Below is a small trained network, with its code and all its weights. Each question gives an input and a class and asks what happens when units are switched off, that is, made to give their printed mean instead of their output.

import numpy as np


def w(rows, s, z=0):
    codes = np.array(rows[::2]) - 128.0
    scale = np.full(codes.shape[1], s)
    scale[-1] = z or s
    return codes * scale


def norm(h):
    return h / np.sqrt((h * h).mean(-1, keepdims=True) + 1e-5)


def f(y):
    return np.maximum(y, 0)


def log_softmax(a):
    a = a - a.max(-1, keepdims=True)
    return a - np.log(np.exp(a).sum(-1, keepdims=True))


def net(x, mask):
    res = np.array(x, float).reshape(1, 6) / 4 @ E
    u = 0
    for l in range(3):
        y = f(norm(res) @ A[l][:, :-1].T + A[l][:, -1])
        res = res + np.where(mask[u : u + 4], y, B[l][:, -1]) @ B[l][:, :-1]
        u += 4
    return log_softmax(norm(res)[-1] @ U[:, :-1].T + U[:, -1])


A, B = {}, {}
E = w([
[167,2,143,101,75,111,42,230,212,155],'x0',
[5,85,55,159,72,224,15,102,78,50],'x1',
[141,33,18,117,212,135,123,138,86,88],'x2',
[103,72,159,101,138,234,203,216,90,229],'x3',
[151,128,180,95,91,252,72,142,83,167],'x4',
[216,95,142,153,105,133,141,196,181,114],'x5',
],0.0032)
A[0] = w([
[147,2,90,94,142,120,71,185,122,128,77],'L0N1',
[138,93,45,160,144,152,184,129,79,58,100],'L0N2',
[67,196,141,138,135,158,143,106,88,139,6],'L0N3',
[24,67,111,107,95,223,26,120,62,130,88],'L0N4',
],0.0095,0.0015)
B[0] = w([
[190,148,220,119,133,114,146,107,231,236,204],'L0N1',
[26,137,98,67,148,134,78,117,104,125,180],'L0N2',
[185,152,206,119,79,108,220,107,166,146,182],'L0N3',
[74,127,2,59,229,153,19,139,72,63,255],'L0N4',
],0.0056,0.011)
A[1] = w([
[193,53,94,132,139,174,91,204,116,155,8],'L1N1',
[125,79,120,144,106,118,40,150,226,119,108],'L1N2',
[141,106,48,165,192,47,99,97,119,40,254],'L1N3',
[57,122,121,101,155,184,251,133,39,142,133],'L1N4',
],0.011,0.00074)
B[1] = w([
[98,117,160,77,182,206,201,166,92,67,191],'L1N1',
[160,130,96,237,25,109,111,160,95,114,229],'L1N2',
[134,175,35,91,173,160,37,125,168,155,254],'L1N3',
[201,120,127,112,145,123,93,150,255,225,220],'L1N4',
],0.007,0.0083)
A[2] = w([
[165,50,184,154,142,163,229,195,113,169,2],'L2N1',
[1,121,130,97,126,99,91,82,74,46,165],'L2N2',
[128,202,146,138,116,31,128,61,151,58,67],'L2N3',
[46,54,38,119,245,101,117,101,111,123,183],'L2N4',
],0.0093,0.00087)
B[2] = w([
[167,138,147,110,166,99,132,99,218,211,200],'L2N1',
[133,94,75,150,174,64,127,174,136,181,187],'L2N2',
[33,129,106,81,124,152,129,84,78,64,185],'L2N3',
[108,157,2,103,185,130,97,107,166,152,254],'L2N4',
],0.0068,0.0088)
U = w([
[88,143,9,83,186,148,63,135,140,132,186],'0',
[215,129,208,117,118,130,191,165,227,233,179],'1',
[150,120,127,232,2,71,121,163,117,84,90],'2',
[72,192,204,74,97,114,216,47,85,81,106],'3',
[122,69,171,126,138,213,158,209,64,86,31],'4',
[110,60,183,147,131,125,183,134,18,113,4],'5',
],0.0068,0.0038)

Each question gives the input, the list of numbers given to net, and the class t.
The units are the neurons (one row each of A and B). Each row of codes is followed by its name. A weight is (code - 128) times the scale printed after its matrix; where a second scale follows, it is the last column's (A, B and U).
mask holds one flag per neuron, layer by layer. A switched-off neuron (its flag False) gives its mean, the last column of its row in B, instead of its output. The means were averaged over made-up inputs and are rounded, as every weight is.
A unit's drop is (log p(t) with every unit on - log p(t) with that unit switched off) / (log p(t) with every unit on - log p(t) with every unit switched off).
The circuit of an input: a set's keep is (log p(t) with only the set's units on - log p(t) with every unit switched off) / (log p(t) with every unit on - log p(t) with every unit switched off). Starting from all 12 units, units are removed one at a time, each time the one whose removal leaves the highest keep (on an exact tie, the one counted first), for as long as the keep stays at least 0.8.
units of the circuit, in order: the units of the circuit, biggest drop first
unit that matters most: the unit with the biggest drop
top k neurons: the k neurons with the biggest drops, biggest first
k most important neurons of layer l: the k neurons of layer l with the biggest drops, biggest first
drop of u: that unit's drop, to one decimal
input [-2,-7,-5,2,-8,-4], class 3: top 2 neurons -> [L0N4, L2N3]
input [-8,1,-2,4,0,-8], class 1: units of the circuit, in order -> [L1N4, L0N3]
input [-4,-7,4,2,0,-8], class 1: unit that matters most -> L0N4
input [6,-8,-8,-5,0,-5], class 3: top 3 neurons -> [L0N4, L2N3, L1N4]
input [2,2,-8,2,-2,-3], class 3: units of the circuit, in order -> [L1N3, L2N4, L1N4]
input [7,5,0,-2,-5,0], class 2: top 2 neurons -> [L1N2, L0N1]
input [-2,-5,-1,-6,5,6], class 3: 2 most important neurons of layer 0 -> [L0N4, L0N1]
input [3,1,6,-4,-3,6], class 2: top 4 neurons -> [L1N2, L0N4, L0N1, L0N2]
input [8,5,-3,1,3,8], class 1: top 4 neurons -> [L0N1, L1N1, L1N3, L2N1]
input [5,-4,-2,-8,2,-2], class 2: top 3 neurons -> [L0N4, L1N2, L2N4]
input [3,-8,7,-8,3,5], class 1: top 2 neurons -> [L0N4, L0N1]
input [7,-2,-7,0,5,-6], class 4: 2 most important neurons of layer 2 -> [L2N4, L2N1]
input [8,-2,-8,0,-8,-5], class 2: top 2 neurons -> [L0N4, L1N2]
input [8,1,-8,2,-7,4], class 2: units of the circuit, in order -> [L1N2]
input [8,-7,-2,-5,3,-6], class 2: 3 most important neurons of layer 0 -> [L0N3, L0N4, L0N1]
input [7,-1,-4,-6,5,1], class 2: top 2 neurons -> [L1N2, L1N4]
input [-2,-7,-7,0,-4,2], class 3: 2 most important neurons of layer 1 -> [L1N4, L1N1]
input [-4,-3,-6,-5,-5,4], class 3: 2 most important neurons of layer 0 -> [L0N4, L0N2]
input [-1,-2,-5,-6,2,-1], class 3: drop of L0N4 -> 1.1
input [-8,-6,-3,7,-7,7], class 1: units of the circuit, in order -> [L0N4]
input [-3,-5,-6,-7,0,-1], class 3: drop of L0N4 -> 1.1
